Here is a tiny trained network, its code and every weight. The questions are about switching its units off for an input and a target symbol, where a switched-off unit gives its printed mean instead of its output.

import numpy as np


def w(rows, s, z=0):
    codes = np.array(rows[::2]) - 128.0
    scale = np.full(codes.shape[1], s)
    scale[-1] = z or s
    return codes * scale


def norm(h):
    return h / np.sqrt((h * h).mean(-1, keepdims=True) + 1e-5)


def f(y):
    return np.maximum(y, 0)


def softmax(a):
    e = np.exp(a - a.max(-1, keepdims=True))
    return e / e.sum(-1, keepdims=True)


def log_softmax(a):
    a = a - a.max(-1, keepdims=True)
    return a - np.log(np.exp(a).sum(-1, keepdims=True))


def net(x, mask):
    ids = ['αγεζλω'.index(c) for c in x.split()]
    T = len(ids)
    res = E[ids] + P[:T]
    u = 0
    for l in range(3):
        q, k, v = (norm(res) @ M[l].T for M in (Q, K, V))
        z = softmax(np.where(np.tri(T) > 0, q @ k.T / 4**0.5, -1e9)) @ v
        res = res + np.where(mask[u], z, O[l][:, -1]) @ O[l][:, :-1]
        u += 1
        y = f(norm(res) @ A[l][:, :-1].T + A[l][:, -1])
        res = res + np.where(mask[u : u + 12], y, B[l][:, -1]) @ B[l][:, :-1]
        u += 12
    return log_softmax(norm(res)[-1] @ U[:, :-1].T + U[:, -1])


Q, K, V, O, A, B = {}, {}, {}, {}, {}, {}
E = w([
[66,129,146,167],'α',
[119,161,147,90],'γ',
[118,130,127,195],'ε',
[169,157,106,136],'ζ',
[152,128,137,181],'λ',
[151,8,160,82],'ω',
],0.019)
P = w([
[141,101,151,119],'0',
[78,152,1,200],'1',
[139,204,76,235],'2',
[133,179,77,193],'3',
[136,147,75,186],'4',
[148,149,96,154],'5',
[138,159,116,120],'6',
[153,146,135,132],'7',
[124,178,173,65],'8',
],0.0058)
Q[0] = w([
[80,130,220,117],'0.h1',
[176,217,168,146],'0.h1',
[126,13,128,79],'0.h1',
[254,226,153,203],'0.h1',
],0.0054)
K[0] = w([
[66,124,246,215],'0.h1',
[88,20,3,2],'0.h1',
[164,179,139,131],'0.h1',
[94,109,222,172],'0.h1',
],0.0065)
V[0] = w([
[81,110,182,64],'0.h1',
[104,131,209,166],'0.h1',
[158,38,139,64],'0.h1',
[117,181,2,145],'0.h1',
],0.0086)
O[0] = w([
[112,62,37,210,9],'0.h1',
[60,200,40,15,170],'0.h1',
[134,69,139,61,2],'0.h1',
[163,198,193,254,195],'0.h1',
],0.0053,0.0041)
A[0] = w([
[134,177,82,83,76],'0.n1',
[213,118,201,79,93],'0.n2',
[139,40,75,40,134],'0.n3',
[60,180,216,26,163],'0.n4',
[142,74,177,173,1],'0.n5',
[78,254,63,84,136],'0.n6',
[117,147,179,27,168],'0.n7',
[147,73,90,96,134],'0.n8',
[123,78,130,108,92],'0.n9',
[233,145,74,141,98],'0.n10',
[34,54,72,124,118],'0.n11',
[96,117,117,125,50],'0.n12',
],0.007,0.0037)
B[0] = w([
[171,104,123,120,151],'0.n1',
[135,96,101,126,172],'0.n2',
[150,143,255,108,167],'0.n3',
[171,93,88,194,199],'0.n4',
[120,95,99,114,135],'0.n5',
[143,97,109,172,253],'0.n6',
[105,114,124,179,179],'0.n7',
[106,88,220,106,150],'0.n8',
[104,211,117,133,140],'0.n9',
[161,95,93,111,188],'0.n10',
[144,151,138,89,149],'0.n11',
[150,149,79,144,128],'0.n12',
],0.0086,0.0048)
Q[1] = w([
[69,125,125,19],'1.h1',
[254,185,172,126],'1.h1',
[208,182,148,202],'1.h1',
[79,91,130,237],'1.h1',
],0.0075)
K[1] = w([
[108,193,181,218],'1.h1',
[120,129,116,32],'1.h1',
[211,63,18,66],'1.h1',
[173,141,254,144],'1.h1',
],0.0092)
V[1] = w([
[168,100,255,109],'1.h1',
[58,148,111,50],'1.h1',
[84,231,87,171],'1.h1',
[153,114,80,104],'1.h1',
],0.008)
O[1] = w([
[67,157,185,158,174],'1.h1',
[66,56,156,254,2],'1.h1',
[14,249,81,85,107],'1.h1',
[111,47,52,90,125],'1.h1',
],0.0066,0.0061)
A[1] = w([
[126,176,126,118,72],'1.n1',
[85,141,125,40,86],'1.n2',
[79,33,112,77,2],'1.n3',
[110,152,123,3,194],'1.n4',
[190,164,81,145,150],'1.n5',
[148,121,175,75,175],'1.n6',
[133,97,206,141,50],'1.n7',
[65,124,154,158,61],'1.n8',
[117,111,226,122,82],'1.n9',
[75,137,123,132,68],'1.n10',
[81,153,144,167,153],'1.n11',
[177,112,140,139,147],'1.n12',
],0.012,0.0034)
B[1] = w([
[135,117,128,84,171],'1.n1',
[183,108,128,254,135],'1.n2',
[161,225,237,53,137],'1.n3',
[89,143,167,166,163],'1.n4',
[85,161,133,133,254],'1.n5',
[136,113,90,228,171],'1.n6',
[105,87,104,132,171],'1.n7',
[193,50,85,117,141],'1.n8',
[112,91,14,162,169],'1.n9',
[179,166,152,125,137],'1.n10',
[166,112,134,57,184],'1.n11',
[115,63,157,117,199],'1.n12',
],0.0079,0.0073)
Q[2] = w([
[183,253,56,128],'2.h1',
[77,78,58,78],'2.h1',
[119,169,122,197],'2.h1',
[143,91,32,144],'2.h1',
],0.012)
K[2] = w([
[169,8,87,140],'2.h1',
[121,226,63,4],'2.h1',
[171,13,131,130],'2.h1',
[194,131,36,110],'2.h1',
],0.012)
V[2] = w([
[93,129,62,177],'2.h1',
[139,145,211,157],'2.h1',
[56,122,154,119],'2.h1',
[106,146,153,5],'2.h1',
],0.017)
O[2] = w([
[2,74,139,129,152],'2.h1',
[161,195,133,197,155],'2.h1',
[84,218,232,97,43],'2.h1',
[166,176,112,79,2],'2.h1',
],0.012,0.0081)
A[2] = w([
[211,138,139,161,5],'2.n1',
[139,87,69,119,30],'2.n2',
[141,100,97,122,63],'2.n3',
[188,110,134,148,59],'2.n4',
[112,93,169,74,210],'2.n5',
[143,44,100,175,205],'2.n6',
[157,132,109,152,77],'2.n7',
[121,51,135,97,143],'2.n8',
[165,73,234,95,185],'2.n9',
[120,171,170,122,94],'2.n10',
[91,247,91,70,142],'2.n11',
[203,145,105,166,157],'2.n12',
],0.014,0.0033)
B[2] = w([
[73,198,1,181,160],'2.n1',
[151,36,126,97,154],'2.n2',
[226,76,107,151,144],'2.n3',
[112,152,97,97,158],'2.n4',
[44,231,81,91,144],'2.n5',
[155,117,231,106,245],'2.n6',
[49,75,65,102,149],'2.n7',
[192,196,104,123,179],'2.n8',
[201,241,131,118,154],'2.n9',
[179,126,111,63,138],'2.n10',
[251,161,243,89,185],'2.n11',
[33,136,113,116,184],'2.n12',
],0.0083,0.013)
U = w([
[113,148,203,254,119],'α',
[210,170,126,174,3],'γ',
[220,81,36,84,145],'ε',
[166,241,1,219,131],'ζ',
[48,172,105,72,186],'λ',
[206,250,196,68,170],'ω',
],0.007,0.0037)

Each question gives the input, a string of symbols that net reads in full, and the target symbol t.
The units are the heads (4 rows each of Q, K, V and O) and the neurons (one row each of A and B). Each row of codes is followed by its name. A weight is (code - 128) times the scale printed after its matrix; where a second scale follows, it is the last column's (O, A, B and U).
mask holds one flag per unit, layer by layer, with each layer's heads first. A switched-off unit (its flag False) gives its mean, the last column of its rows in O or B, instead of its output. The means were averaged over made-up inputs and are rounded, as every weight is.
A unit's drop is (log p(t) with every unit on - log p(t) with that unit switched off) / (log p(t) with every unit on - log p(t) with every unit switched off).
The circuit of an input: a set's keep is (log p(t) with only the set's units on - log p(t) with every unit switched off) / (log p(t) with every unit on - log p(t) with every unit switched off). Starting from the 12 units with the biggest drops (on a tie, the unit counted first), units are removed one at a time, each time the one whose removal leaves the highest keep (on an exact tie, the one counted first), for as long as the keep stays at least 0.8.
circuit, biggest first: the units of the circuit, biggest drop first
top k neurons: the k neurons with the biggest drops, biggest first
top k neurons in layer l: the k neurons of layer l with the biggest drops, biggest first
drop of u: that unit's drop, to one decimal
input α λ ζ ω ζ γ, target ε: circuit, biggest first	(0.h1, 0.n4)
input ε ω λ λ ω, target ω: circuit, biggest first	(0.h1, 2.h1, 1.h1, 2.n9)
input α α ζ ε ζ λ, target λ: circuit, biggest first	(2.h1, 0.h1, 1.h1)
input ε ε ω ε ζ ζ ζ ε λ, target ε: top 2 neurons	(0.n10, 0.n3)
input α α γ α, target λ: circuit, biggest first	(2.h1, 0.h1)
input α ζ λ α γ, target λ: circuit, biggest first	(2.h1, 1.h1)
input γ ζ γ γ, target α: circuit, biggest first	(0.h1, 0.n3, 1.h1)
input γ ω ζ, target ε: circuit, biggest first	(0.h1)
input α ζ ζ ε ε α γ ε ε, target λ: circuit, biggest first	(2.h1, 1.h1)
input ε γ ε ω, target α: top 3 neurons	(1.n4, 1.n6, 0.n4)
input ε ω ζ ε ζ γ ω ε ε, target ω: top 3 neurons	(0.n3, 1.n12, 1.n6)
input λ ω α ω λ, target ε: top 2 neurons	(0.n3, 1.n8)
input γ γ γ ζ, target α: top 2 neurons	(0.n3, 1.n9)
input α α ω ω, target λ: top 3 neurons	(1.n9, 0.n3, 0.n8)
input γ ε λ λ ζ ε ε λ ζ, target α: circuit, biggest first	(2.h1)
input ε γ ε ω ζ γ ε ω, target ω: top 3 neurons in layer 2	(2.n9, 2.n5, 2.n8)
input α γ ω λ ω, target λ: top 2 neurons in layer 2	(2.n5, 2.n11)
input λ ε γ ε, target ε: drop of 0.h1	1.2
input λ ε λ ζ α, target ε: drop of 2.h1	1.0
input ε α λ γ ζ, target ω: drop of 1.n5	0.2
input ζ ω ε ε γ ε γ ω α, target ζ: drop of 0.n2	0.0
input ε α ε ε ζ λ, target ω: top neuron in layer 2	(2.n11)
